Below is a small trained network, with its code and all its weights. Each question gives an input and a target symbol and asks what happens when units are switched off, that is, made to give their printed mean instead of their output.

import numpy as np


def w(rows, s, z=0):
    codes = np.array(rows[::2]) - 128.0
    scale = np.full(codes.shape[1], s)
    scale[-1] = z or s
    return codes * scale


def norm(h):
    return h / np.sqrt((h * h).mean(-1, keepdims=True) + 1e-5)


def softmax(a):
    e = np.exp(a - a.max(-1, keepdims=True))
    return e / e.sum(-1, keepdims=True)


def log_softmax(a):
    a = a - a.max(-1, keepdims=True)
    return a - np.log(np.exp(a).sum(-1, keepdims=True))


def net(x, mask):
    ids = ['βγδζηθξπσφψω'.index(c) for c in x.split()]
    T = len(ids)
    res = E[ids] + P[:T]
    u = 0
    for l in range(3):
        r = norm(res)
        for j in range(2):
            rows = slice(3 * j, 3 * j + 3)
            q, k, v = (r @ M[l][rows].T for M in (Q, K, V))
            z = softmax(np.where(np.tri(T) > 0, q @ k.T / 3**0.5, -1e9)) @ v
            o = O[l][rows]
            res = res + np.where(mask[u + j], z, o[:, -1]) @ o[:, :-1]
        u += 2
    return log_softmax(norm(res)[-1] @ U[:, :-1].T + U[:, -1])


Q, K, V, O = {}, {}, {}, {}
E = w([
[71,161,52,176],'β',
[81,177,47,203],'γ',
[81,161,11,212],'δ',
[169,224,63,213],'ζ',
[55,152,34,207],'η',
[203,192,111,248],'θ',
[79,223,94,117],'ξ',
[214,12,97,69],'π',
[68,178,36,195],'σ',
[86,162,42,185],'φ',
[197,170,78,238],'ψ',
[117,184,61,230],'ω',
],0.016)
P = w([
[46,143,38,157],'0',
[76,131,90,238],'1',
[165,209,5,126],'2',
[129,114,90,209],'3',
[159,168,74,119],'4',
[157,146,95,142],'5',
[149,133,133,145],'6',
[162,169,115,87],'7',
[150,126,171,127],'8',
[168,163,151,92],'9',
],0.018)
Q[0] = w([
[72,206,233,157],'L0H1',
[9,39,254,185],'L0H1',
[77,244,208,38],'L0H1',
[186,145,152,93],'L0H2',
[123,67,109,135],'L0H2',
[114,182,84,75],'L0H2',
],0.011)
K[0] = w([
[76,108,33,116],'L0H1',
[159,147,8,156],'L0H1',
[95,82,123,181],'L0H1',
[112,111,179,129],'L0H2',
[144,127,116,108],'L0H2',
[157,91,134,178],'L0H2',
],0.017)
V[0] = w([
[160,192,189,162],'L0H1',
[54,100,146,81],'L0H1',
[108,172,169,87],'L0H1',
[87,72,47,200],'L0H2',
[151,141,71,250],'L0H2',
[230,46,82,52],'L0H2',
],0.018)
O[0] = w([
[65,179,180,89,101],'L0H1',
[98,83,60,210,77],'L0H1',
[165,29,72,105,73],'L0H1',
[80,213,124,192,231],'L0H2',
[89,249,204,139,250],'L0H2',
[247,26,111,173,126],'L0H2',
],0.016,0.023)
Q[1] = w([
[129,146,107,186],'L1H1',
[191,157,75,65],'L1H1',
[27,108,92,99],'L1H1',
[175,137,255,164],'L1H2',
[194,213,121,112],'L1H2',
[26,127,114,69],'L1H2',
],0.015)
K[1] = w([
[104,80,86,176],'L1H1',
[179,181,147,182],'L1H1',
[133,77,135,72],'L1H1',
[71,213,182,128],'L1H2',
[119,207,68,187],'L1H2',
[157,7,72,71],'L1H2',
],0.017)
V[1] = w([
[72,59,92,63],'L1H1',
[174,237,107,205],'L1H1',
[163,174,157,199],'L1H1',
[116,9,50,71],'L1H2',
[168,213,172,192],'L1H2',
[164,31,109,134],'L1H2',
],0.015)
O[1] = w([
[179,177,40,210,61],'L1H1',
[49,12,221,93,222],'L1H1',
[94,81,149,61,183],'L1H1',
[109,220,86,81,1],'L1H2',
[150,72,25,206,214],'L1H2',
[104,250,223,35,35],'L1H2',
],0.011,0.029)
Q[2] = w([
[191,49,103,16],'L2H1',
[63,159,83,103],'L2H1',
[163,156,81,151],'L2H1',
[114,230,139,207],'L2H2',
[248,172,49,95],'L2H2',
[143,157,87,126],'L2H2',
],0.016)
K[2] = w([
[155,207,113,173],'L2H1',
[115,141,91,111],'L2H1',
[94,84,130,171],'L2H1',
[6,207,93,159],'L2H2',
[121,134,48,90],'L2H2',
[138,202,81,74],'L2H2',
],0.02)
V[2] = w([
[176,124,203,170],'L2H1',
[90,127,44,208],'L2H1',
[209,206,154,153],'L2H1',
[26,183,59,77],'L2H2',
[60,5,127,138],'L2H2',
[184,50,235,132],'L2H2',
],0.014)
O[2] = w([
[157,81,77,133,193],'L2H1',
[67,102,132,27,185],'L2H1',
[78,186,203,102,78],'L2H1',
[156,6,55,189,72],'L2H2',
[109,189,30,111,248],'L2H2',
[133,183,171,168,211],'L2H2',
],0.015,0.013)
U = w([
[98,129,115,116,98],'β',
[107,135,127,128,53],'γ',
[116,141,130,128,50],'δ',
[139,114,186,97,127],'ζ',
[92,191,91,175,176],'η',
[90,187,205,35,136],'θ',
[156,106,104,46,254],'ξ',
[239,116,71,247,157],'π',
[109,136,123,125,64],'σ',
[97,129,123,128,54],'φ',
[99,144,214,154,58],'ψ',
[102,143,139,112,73],'ω',
],0.012,0.0093)

Each question gives the input, a string of symbols that net reads in full, and the target symbol t.
The units are the heads (3 rows each of Q, K, V and O). Each row of codes is followed by its name. A weight is (code - 128) times the scale printed after its matrix; where a second scale follows, it is the last column's (O and U).
mask holds one flag per head, layer by layer. A switched-off head (its flag False) gives its mean, the last column of its rows in O, instead of its output. The means were averaged over made-up inputs and are rounded, as every weight is.
A unit's drop is (log p(t) with every unit on - log p(t) with that unit switched off) / (log p(t) with every unit on - log p(t) with every unit switched off).
The circuit of an input: a set's keep is (log p(t) with only the set's units on - log p(t) with every unit switched off) / (log p(t) with every unit on - log p(t) with every unit switched off). Starting from all 6 units, units are removed one at a time, each time the one whose removal leaves the highest keep (on an exact tie, the one counted first), for as long as the keep stays at least 0.8.
units of the circuit, in order: the units of the circuit, biggest drop first
most important unit: the unit with the biggest drop
heads that matter: for each layer, one digit per head in row order, 1 if its drop is at least 0.15 and else 0, layers parted by /
drop when u is switched off: that unit's drop, to one decimal
input ω β η θ β ξ φ π, target η: most important unit -> L2H2
input π σ ω φ γ π θ π θ, target π: units of the circuit, in order -> [L2H1 L0H1]
input η β π ζ π ψ θ π, target θ: units of the circuit, in order -> [L2H2 L0H1]
input π π ξ, target π: heads that matter -> 01 / 00 / 00
input θ π δ π φ, target π: units of the circuit, in order -> [L0H2 L0H1]
input β π θ γ ψ π π η, target π: heads that matter -> 11 / 00 / 10
input π ξ π π σ, target π: heads that matter -> 01 / 00 / 10
input σ β δ π θ θ π π π π, target π: heads that matter -> 11 / 00 / 00
input θ π σ π π π π φ φ π, target ξ: heads that matter -> 01 / 10 / 00
input π π β θ θ δ π φ π ω, target π: units of the circuit, in order -> [L2H1 L0H2]
input θ ζ θ φ β ζ θ φ, target θ: heads that matter -> 10 / 00 / 00
input φ π ω, target π: units of the circuit, in order -> [L0H2 L2H2]
input π π π π ω θ π π θ, target π: heads that matter -> 01 / 00 / 10
input π π η, target π: heads that matter -> 01 / 00 / 00
input σ π δ, target π: heads that matter -> 01 / 00 / 01
input ζ π β π π γ, target π: heads that matter -> 01 / 00 / 10
input π π φ, target π: units of the circuit, in order -> [L0H2]
input β π θ φ π θ π γ π β, target π: heads that matter -> 11 / 00 / 10
input ψ π π π π ψ, target π: heads that matter -> 01 / 00 / 10
input π β ω β θ π ζ, target π: most important unit -> L2H1
input π θ π θ θ η θ ψ, target θ: drop when L0H2 is switched off -> 0.1
input φ π β π σ β π η ω π, target ξ: drop when L0H2 is switched off -> 0.9
input π π φ π π ψ, target π: drop when L0H1 is switched off -> -0.1
